Moves between nodes:
%: z880->z692, z404->z808, z877->z597, z821->z197, z810->z749, z749->z318, z359->z706, z396->z51, z542->z233, z497->z311, z304->z810, z551->z192, z530->z154, z115->z947, z522->z297, z947->z424, z132->z777, z46->z443, z954->z404, z825->z249, z628->z423, z443->z880, z197->z63, z692->z415, z15->z467, z486->z825, z680->z132, z162->z15, z63->z394, z285->z877, z154->z522, z424->z821, z467->z285, z597->z794, z394->z162, z777->z919, z423->z720, z249->z396, z51->z530, z318->z551, z919->z46, z297->z954, z706->z486, z720->z497, z311->z304, z192->z115, z794->z628, z233->z359, z415->z542, z808->z680
@: z880->z947, z404->z467, z877->z297, z821->z46, z810->z706, z749->z359, z359->z749, z396->z720, z542->z551, z497->z249, z304->z486, z551->z542, z530->z628, z115->z692, z522->z597, z947->z880, z132->z394, z46->z821, z954->z285, z825->z311, z628->z530, z443->z424, z197->z919, z692->z115, z15->z808, z486->z304, z680->z162, z162->z680, z63->z777, z285->z954, z154->z794, z424->z443, z467->z404, z597->z522, z394->z132, z777->z63, z423->z51, z249->z497, z51->z423, z318->z233, z919->z197, z297->z877, z706->z810, z720->z396, z311->z825, z192->z415, z794->z154, z233->z318, z415->z192, z808->z15
$: z880->z443, z404->z954, z877->z285, z821->z424, z810->z304, z749->z810, z359->z233, z396->z249, z542->z415, z497->z720, z304->z311, z551->z318, z530->z51, z115->z192, z522->z154, z947->z115, z132->z680, z46->z919, z954->z297, z825->z486, z628->z794, z443->z46, z197->z821, z692->z880, z15->z162, z486->z706, z680->z808, z162->z394, z63->z197, z285->z467, z154->z530, z424->z947, z467->z15, z597->z877, z394->z63, z777->z132, z423->z628, z249->z825, z51->z396, z318->z749, z919->z777, z297->z522, z706->z359, z720->z423, z311->z497, z192->z551, z794->z597, z233->z542, z415->z692, z808->z404

In the rows, 154 means zero.

The rows follow the links: the fewer symbols apart two nodes are, the more alike their rows tend to be.

Named rows; a name shown again gets a slightly different row:
z192: [ 140  201  134  150  193  198  198  122  143  167   67   71  158  105  172   58  150  226  164  202   78  177  214  128  116   50  182  189  216  163  108  144  121  187  115  250  165  106  141  129   97]
z777: [ 192  152  130  151  202  152  252  198  229  200  157  128  143  110  237   74  109  178  116  155  134  123  213  258  115   99   89  190   79  121  206  139  220  149  114  193  213  164  211  159  135]
z954: [ 179  127  173  222  148  129   45  198  112   84  206  178  213  189  153  248  152  153  134  192   67  197   97  127  121  218  167  137  194  162  197  205  107  148  156   89   83  188  195  164   88]
z530: [  86  156  168  196  101  155  109   72  177  168  185  217  135  197  112  207  162   98  191  122  242   86  118  194  223  208  183  126   86  110  118  124  161  126  145   95  136  152  117  172  256]
z51: [  64  152  164  182  101  151  176   80  193  203  190  210  127  174  157  155  144  123  195  117  240   65  154  221  200  181  186  110   69  109  116   97  157  145  135  119  175  149  102  181  249]
z423: [ 196  120  164  162  159  141  183  211  235  223  156  173  165  108  201  162   97  152  163  121  150   63  158  232  215  195   60  176   41   80  176  167  160  145  127  113  207  135  183  203  200]
z197: [ 115  134  169  123   46  165  169  120  153  194  147  204  104  167  160  140  189  121  187   95  232   93  142  134  241  205  180  115  142  123  123   97  154  165  204   96  183  184   93  171  277]
z542: [ 190  180  169   99  138  184   88  171   82   94  118  114  172  160   69  172  220  136  179  175  149  213  104    6  182  171  151  191  282  212  117  185  159  185  210  169  131  133  144  127  108]
z877: [ 139  171  156  254  226  134  125  121  147  136  154  149  190  157  198  166  112  219  135  218   39  166  183  227   81  116  197  124  137  138  165  171   70  138   87  170  101  155  182  150   78]
z396: [  75  162  140  170  103  175  217   67  180  221  163  196  118  162  182  101  151  159  160  124  213   82  200  236  171  135  206  111   84  114  112   80  147  149  129  165  179  161   97  162  252]

Each walk starts at a row. The symbols on each line, taken left to right, move it on to the next node.
Answer with the node's row; about right is enough.
new walk
[ 202  139  124  180  209  129  203  222  169  162  154  129  174  134  243  140  109  208   83  179   48  188  212  198   63  117  122  144  122  173  231  189  144  164  120  171  149  188  225  149   60]
% % % $ $: [ 191  139  119  161  237  131  246  206  212  182  146  132  155  115  244  113   99  195   90  173   77  155  223  224   79  112   93  158   93  148  232  171  160  171  104  179  181  161  210  162   93]
$ $ @ @: [ 205  135  155  190  197  115  146  233  143  125  179  158  192  162  206  169  137  201   85  199   21  200  159  178   59  157  142  137  158  200  232  211   96  159  128  141  127  206  230  150   70]
new walk
[ 148  171  161  253  227  135  175  136  192  162  152  145  188  125  240  149   79  219  139  187   33  119  201  255   91  124  159  135   84  114  169  169   74  153   72  158  138  158  199  167  103]
$ $ @ % @ % $ %: [ 121  173  145  255  205  128  106  112  127  121  196  172  172  185  174  180  144  206  124  221   60  208  174  218   49  135  223  115  170  182  170  182   75  151  107  167   70  176  170  134   75]
$ @ % $ @ @: [ 189  135  159  211  178  114  107  209  132  107  191  161  210  182  182  239  139  195  112  191   46  198  128  154  100  189  158  135  190  183  205  230   99  151  143  113   74  189  202  143   52]
new walk
[ 164  145  187  207  146  116   39  174  127   92  214  193  209  201  121  289  172  147  156  170  141  169   79  131  160  224  171  125  168  161  157  212  121  144  165   73   77  175  184  161  138]
$ @ % $ % @ %: [ 142  137  179  219  117  128   46  140  147  116  225  218  196  210  102  268  170  118  183  146  177  134   73  156  183  244  167  136  144  133  136  194  123  127  168   74   87  162  137  179  184]
$ $ @ @ % $ @: [ 196  129  161  185  201  137  189  178  246  221  131  153  151   99  243  130   81  166  155  158  102   66  164  249  189  142   85  169   44   75  166  163  138  121  108  124  192  152  206  204  174]
new walk
[ 120  165  138  111   98  201  238  102  175  227   58  148  108   99  178   59  143  188  201  103  168   53  187  156  242  140  175  155  132  104  101   96  133  183  163  162  212  125  104  170  236]
$ % % % % %: [  99  121  157  154   67  154  115  126   97  131  214  229  135  224  114  220  207  105  152  116  230  160  105  113  187  213  213   82  182  187  147  127  158  151  199  109  128  190  102  170  221]
% @ $ @ %: [ 117  163  158  236  161  122   93  117  115   85  226  177  181  223  138  216  175  182  110  209  108  223  146  176   75  142  238  107  181  201  175  172   94  132  133  148   63  191  160  146   96]
new walk
[  91  143  131  178  120  159  245   71  144  214  126  169  104  142  215   59  137  194  146  129  175   94  218  222  143  109  228   94  111  128  125   86  130  160  132  178  191  182   97  168  215]
@ % % % @ % %: [ 106  153  115  155  125  161  259   92  133  188   86  144  102  134  234   50  139  208  135  147  121  122  230  188  122   92  221  117  150  157  151   78  110  184  143  199  189  190  112  148  167]
% % $ @ $: [ 200  105  157  117  149  141  174  242  243  218  174  171  152  115  176  175  135  104  171  110  211   71  127  175  217  208   42  166   74  101  190  170  218  153  165  104  225  138  184  197  223]
new walk
[ 219  133  157   87  132  153  129  245  170  150  221  171  157  163  105  223  184   81  142   98  251  180  112  118  193  201   58  191  159  165  206  188  255  141  212  114  181  141  196  166  191]
@ $ $ % $ @ @: [ 140  157  137  118  144  162  193  128   95  134   82  115  157  146  197   77  164  224  125  185   65  186  212   97   95  101  239  117  231  213  150  138  102  191  171  189  149  169  135  130   94]
$ $ @ @ @ %: [ 142  214  140  142  218  192  160  141  127  117   90   71  171  126  146   89  152  200  157  208   94  242  189  111  101   67  158  202  231  206  127  152  138  165  132  244  159  126  154  111   66]
new walk
[ 123  182  147  121  144  180  227  104  163  218   43  124  121   82  195   40  121  206  198  151  123   97  214  143  194  107  180  156  156  121  100  112   97  174  129  192  221  133  103  154  181]
% % % $ % $: [ 126  135  154  106   62  193  209   98  160  216   96  184  115  141  164  111  151  154  194  110  201   77  159  140  243  173  164  133  125  115  101  105  134  173  177  138  204  154   89  179  256]
@ @ @ % $ @ @: [ 172  167  140  110  199  182  208  184  248  207  159  113  104  121  148  119  131  105  176  126  239  103  161  214  211  128   51  219   66  102  159  138  257  110  141  186  220  101  163  171  217]
new walk
[ 109  144  140  199  152  134   87  124   92   78  234  205  175  244  113  238  183  145  123  174  157  224  120  159  108  184  237   96  190  215  176  174  120  153  161  127   66  203  145  137  135]
$ % @ @ $ $ %: [ 128  143  146  185   88  142   77  126  106  102  229  232  161  252  116  226  213  127  125  149  205  206  111  138  145  209  234   86  193  196  153  148  154  162  190  105   86  193  119  152  176]
$ $ @ % @ %: [ 118  119  156  136   55  158  143  117  127  139  169  239  127  193  122  192  187  118  162   88  251  114  122  125  208  227  199  104  154  151  132  106  155  166  206   90  158  182   98  177  264]
